Here is a tiny trained network, its code and every weight. The questions are about switching its units off for an input and a class, where a switched-off unit gives its printed mean instead of its output.

import numpy as np


def w(rows, s, z=0):
    codes = np.array(rows[::2]) - 128.0
    scale = np.full(codes.shape[1], s)
    scale[-1] = z or s
    return codes * scale


def norm(h):
    return h / np.sqrt((h * h).mean(-1, keepdims=True) + 1e-5)


def f(y):
    return np.maximum(y, 0)


def log_softmax(a):
    a = a - a.max(-1, keepdims=True)
    return a - np.log(np.exp(a).sum(-1, keepdims=True))


def net(x, mask):
    res = np.array(x, float).reshape(1, 2) / 4 @ E
    u = 0
    for l in range(2):
        y = f(norm(res) @ A[l][:, :-1].T + A[l][:, -1])
        res = res + np.where(mask[u : u + 5], y, B[l][:, -1]) @ B[l][:, :-1]
        u += 5
    return log_softmax(norm(res)[-1] @ U[:, :-1].T + U[:, -1])


A, B = {}, {}
E = w([
[145,245,31,99],'x0',
[97,233,253,67],'x1',
],0.0048)
A[0] = w([
[89,150,139,153,4],'0.n0',
[103,12,62,205,247],'0.n1',
[61,67,229,197,70],'0.n2',
[56,112,239,105,39],'0.n3',
[185,108,67,227,68],'0.n4',
],0.011,0.0018)
B[0] = w([
[167,79,82,110,134],'0.n0',
[199,110,111,60,254],'0.n1',
[142,183,123,247,209],'0.n2',
[80,103,97,175,212],'0.n3',
[62,102,44,101,202],'0.n4',
],0.012,0.0094)
A[1] = w([
[84,164,82,175,106],'1.n0',
[199,190,58,56,254],'1.n1',
[131,130,46,182,195],'1.n2',
[10,168,172,131,196],'1.n3',
[200,20,72,65,128],'1.n4',
],0.011,0.0039)
B[1] = w([
[129,80,121,92,178],'1.n0',
[130,121,164,177,246],'1.n1',
[196,125,113,43,213],'1.n2',
[78,173,75,94,190],'1.n3',
[6,158,127,90,219],'1.n4',
],0.014,0.012)
U = w([
[113,73,194,108,62],'0',
[216,143,190,110,82],'1',
[152,72,167,123,3],'2',
[130,50,210,118,41],'3',
[249,60,110,125,190],'4',
[138,81,161,122,25],'5',
[78,141,45,17,164],'6',
[117,174,120,200,236],'7',
],0.018,0.0072)

Each question gives the input, the list of numbers given to net, and the class t.
The units are the neurons (one row each of A and B). Each row of codes is followed by its name. A weight is (code - 128) times the scale printed after its matrix; where a second scale follows, it is the last column's (A, B and U).
mask holds one flag per neuron, layer by layer. A switched-off neuron (its flag False) gives its mean, the last column of its row in B, instead of its output. The means were averaged over made-up inputs and are rounded, as every weight is.
A unit's drop is (log p(t) with every unit on - log p(t) with that unit switched off) / (log p(t) with every unit on - log p(t) with every unit switched off).
The circuit of an input: a set's keep is (log p(t) with only the set's units on - log p(t) with every unit switched off) / (log p(t) with every unit on - log p(t) with every unit switched off). Starting from all 10 units, units are removed one at a time, each time the one whose removal leaves the highest keep (on an exact tie, the one counted first), for as long as the keep stays at least 0.8.
units of the circuit, in order: the units of the circuit, biggest drop first
most important unit: the unit with the biggest drop
top k neurons: the k neurons with the biggest drops, biggest first
k most important neurons of layer l: the k neurons of layer l with the biggest drops, biggest first
drop when u is switched off: that unit's drop, to one decimal
input [6,1], class 1: top 4 neurons => [0.n4; 0.n3; 1.n4; 0.n1]
input [-2,3], class 7: units of the circuit, in order => [0.n2]
input [8,-1], class 4: 3 most important neurons of layer 1 => [1.n4; 1.n3; 1.n1]
input [1,0], class 4: top 2 neurons => [0.n1; 0.n4]
input [4,3], class 7: top 2 neurons => [0.n3; 0.n4]
input [-1,0], class 4: top 2 neurons => [0.n2; 1.n4]
input [-2,2], class 7: top 4 neurons => [0.n2; 0.n1; 0.n4; 1.n4]
input [-4,6], class 7: top 2 neurons => [0.n2; 0.n1]
input [6,5], class 7: 4 most important neurons of layer 0 => [0.n3; 0.n4; 0.n1; 0.n2]
input [-5,1], class 4: top 2 neurons => [1.n4; 1.n2]
input [-6,8], class 7: top 2 neurons => [0.n2; 0.n4]
input [-5,0], class 4: top 2 neurons => [0.n2; 1.n4]
input [6,0], class 4: 3 most important neurons of layer 0 => [0.n1; 0.n4; 0.n3]
input [-8,3], class 7: most important unit => 0.n2
input [-8,2], class 7: 2 most important neurons of layer 0 => [0.n2; 0.n1]
input [-3,2], class 7: top 2 neurons => [0.n2; 0.n1]
input [2,1], class 7: 3 most important neurons of layer 1 => [1.n2; 1.n1; 1.n4]
input [-6,7], class 7: 2 most important neurons of layer 0 => [0.n2; 0.n4]
input [-3,-1], class 4: drop when 0.n4 is switched off => 0.0
input [-8,0], class 4: drop when 1.n4 is switched off => 0.2
